Below is a small trained network, with its code and all its weights. Each question gives an input and a class and asks what happens when units are switched off, that is, made to give their printed mean instead of their output.

import numpy as np


def w(rows, s, z=0):
    codes = np.array(rows[::2]) - 128.0
    scale = np.full(codes.shape[1], s)
    scale[-1] = z or s
    return codes * scale


def f(y):
    return np.maximum(y, 0)


def log_softmax(a):
    a = a - a.max(-1, keepdims=True)
    return a - np.log(np.exp(a).sum(-1, keepdims=True))


def net(x, mask):
    res = np.array(x, float).reshape(1, 4) / 4 @ E
    y = f(res @ A[0][:, :-1].T + A[0][:, -1])
    res = res + np.where(mask, y, B[0][:, -1]) @ B[0][:, :-1]
    return log_softmax(res[-1] @ U[:, :-1].T + U[:, -1])


A, B = {}, {}
E = w([
[52,81,212,202,115],'x0',
[94,94,97,147,75],'x1',
[137,66,54,205,191],'x2',
[164,10,132,89,131],'x3',
],0.011)
A[0] = w([
[154,34,156,98,110,162],'neuron 0',
[210,140,89,94,136,91],'neuron 1',
[230,90,80,107,188,177],'neuron 2',
[43,192,113,176,87,170],'neuron 3',
[101,123,145,172,54,106],'neuron 4',
[20,210,135,176,112,154],'neuron 5',
[186,92,181,163,119,108],'neuron 6',
[226,219,140,39,163,151],'neuron 7',
[206,138,41,158,159,151],'neuron 8',
[131,125,238,131,200,171],'neuron 9',
[158,109,91,145,72,174],'neuron 10',
[186,89,63,122,165,143],'neuron 11',
[122,219,169,170,128,253],'neuron 12',
[85,83,172,153,84,144],'neuron 13',
[169,141,8,127,189,166],'neuron 14',
[66,40,150,177,99,141],'neuron 15',
[45,59,109,189,149,137],'neuron 16',
[119,161,173,18,54,145],'neuron 17',
],0.012,0.0058)
B[0] = w([
[132,147,152,193,100,214],'neuron 0',
[80,84,139,93,145,187],'neuron 1',
[99,45,98,156,128,219],'neuron 2',
[182,182,146,152,72,218],'neuron 3',
[117,116,121,96,103,180],'neuron 4',
[196,168,145,180,106,230],'neuron 5',
[109,131,111,118,84,161],'neuron 6',
[66,68,171,205,148,250],'neuron 7',
[104,121,54,93,114,205],'neuron 8',
[95,218,49,236,121,193],'neuron 9',
[102,146,131,134,79,171],'neuron 10',
[101,25,72,136,159,197],'neuron 11',
[125,182,134,192,123,232],'neuron 12',
[164,158,166,147,133,207],'neuron 13',
[53,115,1,98,176,223],'neuron 14',
[195,62,188,142,114,234],'neuron 15',
[200,66,166,137,130,220],'neuron 16',
[164,32,192,192,140,240],'neuron 17',
],0.01,0.013)
U = w([
[178,222,25,199,130,109],'0',
[32,172,122,192,172,87],'1',
[254,80,241,198,146,200],'2',
[76,76,33,112,196,150],'3',
[216,117,163,36,227,2],'4',
[216,173,129,108,57,85],'5',
],0.0089,0.0019)

Each question gives the input, the list of numbers given to net, and the class t.
The units are the neurons (one row each of A and B). Each row of codes is followed by its name. A weight is (code - 128) times the scale printed after its matrix; where a second scale follows, it is the last column's (A, B and U).
mask holds one flag per neuron, in row order. A switched-off neuron (its flag False) gives its mean, the last column of its row in B, instead of its output. The means were averaged over made-up inputs and are rounded, as every weight is.
A unit's drop is (log p(t) with every unit on - log p(t) with that unit switched off) / (log p(t) with every unit on - log p(t) with every unit switched off).
The circuit of an input: a set's keep is (log p(t) with only the set's units on - log p(t) with every unit switched off) / (log p(t) with every unit on - log p(t) with every unit switched off). Starting from the 12 units with the biggest drops (on a tie, the unit counted first), units are removed one at a time, each time the one whose removal leaves the highest keep (on an exact tie, the one counted first), for as long as the keep stays at least 0.8.
circuit, biggest first: the units of the circuit, biggest drop first
top k neurons: the k neurons with the biggest drops, biggest first
drop of u: that unit's drop, to one decimal
input [-7,3,-5,-2], class 1: top 3 neurons	(neuron 15; neuron 16; neuron 7)
input [-5,7,-7,-6], class 2: circuit, biggest first	(neuron 17)
input [3,-5,-2,-2], class 0: top 2 neurons	(neuron 9; neuron 15)
input [3,-2,6,-6], class 0: circuit, biggest first	(neuron 17; neuron 7)
input [3,-5,2,-1], class 0: circuit, biggest first	(neuron 17; neuron 9)
input [2,-1,-1,-3], class 0: circuit, biggest first	(neuron 15; neuron 7)
input [-5,8,-3,-1], class 1: top 2 neurons	(neuron 15; neuron 16)
input [1,0,0,-3], class 0: top 2 neurons	(neuron 17; neuron 15)
input [1,-3,0,-3], class 0: top 2 neurons	(neuron 17; neuron 15)
input [3,-8,2,0], class 0: top 2 neurons	(neuron 9; neuron 7)
input [-5,-1,-3,-3], class 1: drop of neuron 15	0.3
